Below are the code and all the weights of a small trained network. Each question names an input and a class and asks about switching units off, where a switched-off unit gives its printed mean instead of its output.

import numpy as np


def w(rows, s, z=0):
    codes = np.array(rows[::2]) - 128.0
    scale = np.full(codes.shape[1], s)
    scale[-1] = z or s
    return codes * scale


def norm(h):
    return h / np.sqrt((h * h).mean(-1, keepdims=True) + 1e-5)


def f(y):
    return y / 2 * (1 + np.tanh(0.7978845608 * (y + 0.044715 * y**3)))


def log_softmax(a):
    a = a - a.max(-1, keepdims=True)
    return a - np.log(np.exp(a).sum(-1, keepdims=True))


def net(x, mask):
    res = np.array(x, float).reshape(1, 3) / 4 @ E
    u = 0
    for l in range(3):
        y = f(norm(res) @ A[l][:, :-1].T + A[l][:, -1])
        res = res + np.where(mask[u : u + 4], y, B[l][:, -1]) @ B[l][:, :-1]
        u += 4
    return log_softmax(norm(res)[-1] @ U[:, :-1].T + U[:, -1])


A, B = {}, {}
E = w([
[112,195,169,54,74],'x0',
[51,254,204,144,180],'x1',
[68,37,172,160,52],'x2',
],0.0097)
A[0] = w([
[206,192,184,23,1,1],'0.n1',
[94,215,190,54,12,97],'0.n2',
[139,31,96,139,83,76],'0.n3',
[212,244,30,70,158,30],'0.n4',
],0.0082,0.0021)
B[0] = w([
[7,151,85,46,144,221],'0.n1',
[45,58,88,93,254,240],'0.n2',
[148,255,181,116,135,223],'0.n3',
[192,19,245,81,236,253],'0.n4',
],0.0099,0.0054)
A[1] = w([
[183,70,79,78,130,206],'1.n1',
[140,87,99,252,193,69],'1.n2',
[48,121,169,179,215,161],'1.n3',
[108,65,179,96,108,5],'1.n4',
],0.015,0.0023)
B[1] = w([
[149,241,138,106,78,185],'1.n1',
[1,108,106,31,176,186],'1.n2',
[176,206,204,126,79,251],'1.n3',
[37,88,66,186,110,157],'1.n4',
],0.014,0.012)
A[2] = w([
[135,182,218,72,101,255],'2.n1',
[172,108,58,49,7,62],'2.n2',
[35,72,185,210,42,172],'2.n3',
[196,87,81,32,141,100],'2.n4',
],0.012,0.0052)
B[2] = w([
[131,70,55,158,82,251],'2.n1',
[94,207,245,149,126,148],'2.n2',
[253,134,134,97,248,170],'2.n3',
[117,130,204,195,159,145],'2.n4',
],0.015,0.018)
U = w([
[31,115,107,89,202,205],'0',
[252,76,153,123,220,151],'1',
[145,210,174,168,64,157],'2',
[123,44,54,134,88,164],'3',
[109,107,118,194,159,17],'4',
[88,109,101,248,178,2],'5',
[102,115,88,224,169,13],'6',
],0.017,0.0089)

Each question gives the input, the list of numbers given to net, and the class t.
The units are the neurons (one row each of A and B). Each row of codes is followed by its name. A weight is (code - 128) times the scale printed after its matrix; where a second scale follows, it is the last column's (A, B and U).
mask holds one flag per neuron, layer by layer. A switched-off neuron (its flag False) gives its mean, the last column of its row in B, instead of its output. The means were averaged over made-up inputs and are rounded, as every weight is.
A unit's drop is (log p(t) with every unit on - log p(t) with that unit switched off) / (log p(t) with every unit on - log p(t) with every unit switched off).
The circuit of an input: a set's keep is (log p(t) with only the set's units on - log p(t) with every unit switched off) / (log p(t) with every unit on - log p(t) with every unit switched off). Starting from all 12 units, units are removed one at a time, each time the one whose removal leaves the highest keep (on an exact tie, the one counted first), for as long as the keep stays at least 0.8.
units of the circuit, in order: the units of the circuit, biggest drop first
most important unit: the unit with the biggest drop
k most important neurons: the k neurons with the biggest drops, biggest first
k most important neurons of layer l: the k neurons of layer l with the biggest drops, biggest first
drop of u: that unit's drop, to one decimal
input [6,-2,7], class 1: most important unit => 2.n3
input [-5,8,-8], class 1: units of the circuit, in order => 0.n4; 0.n1
input [8,2,1], class 0: 2 most important neurons of layer 0 => 0.n1; 0.n2
input [8,-6,6], class 0: 3 most important neurons => 0.n1; 1.n3; 2.n1
input [-4,-5,4], class 2: 4 most important neurons => 0.n4; 0.n2; 2.n2; 0.n3
input [6,7,-8], class 1: units of the circuit, in order => 0.n4; 1.n2
input [-4,6,6], class 1: 3 most important neurons => 2.n3; 1.n1; 0.n3
input [2,-1,2], class 3: 2 most important neurons => 1.n2; 2.n1
input [4,-6,-1], class 2: 2 most important neurons => 2.n2; 1.n2
input [2,2,4], class 1: 2 most important neurons => 2.n3; 1.n1
input [3,3,3], class 3: 2 most important neurons => 2.n1; 1.n3
input [-1,3,5], class 1: 3 most important neurons => 2.n3; 0.n3; 1.n1
input [-6,-4,-2], class 0: 2 most important neurons of layer 1 => 1.n2; 1.n3
input [4,-8,-7], class 2: most important unit => 1.n1
input [4,-2,-2], class 0: 2 most important neurons => 0.n1; 0.n2
input [8,4,-2], class 0: 2 most important neurons => 0.n2; 0.n1
input [4,2,-8], class 1: 2 most important neurons => 0.n4; 1.n2
input [3,5,5], class 1: 4 most important neurons => 2.n3; 1.n1; 0.n3; 1.n2
input [-2,-4,-1], class 2: 2 most important neurons of layer 0 => 0.n2; 0.n4
input [7,-8,4], class 2: units of the circuit, in order => 2.n2
input [-4,5,-2], class 2: 2 most important neurons => 1.n3; 0.n2
input [-8,2,-7], class 0: 3 most important neurons => 1.n2; 2.n3; 0.n3
input [2,1,-3], class 3: 3 most important neurons of layer 2 => 2.n3; 2.n1; 2.n2
input [-3,3,1], class 3: 2 most important neurons of layer 1 => 1.n3; 1.n2
input [0,2,-3], class 3: 2 most important neurons of layer 2 => 2.n3; 2.n1
input [1,-8,6], class 2: drop of 2.n2 => 0.4
input [5,1,-3], class 0: units of the circuit, in order => 0.n2
input [-5,-6,0], class 2: drop of 0.n3 => 0.1
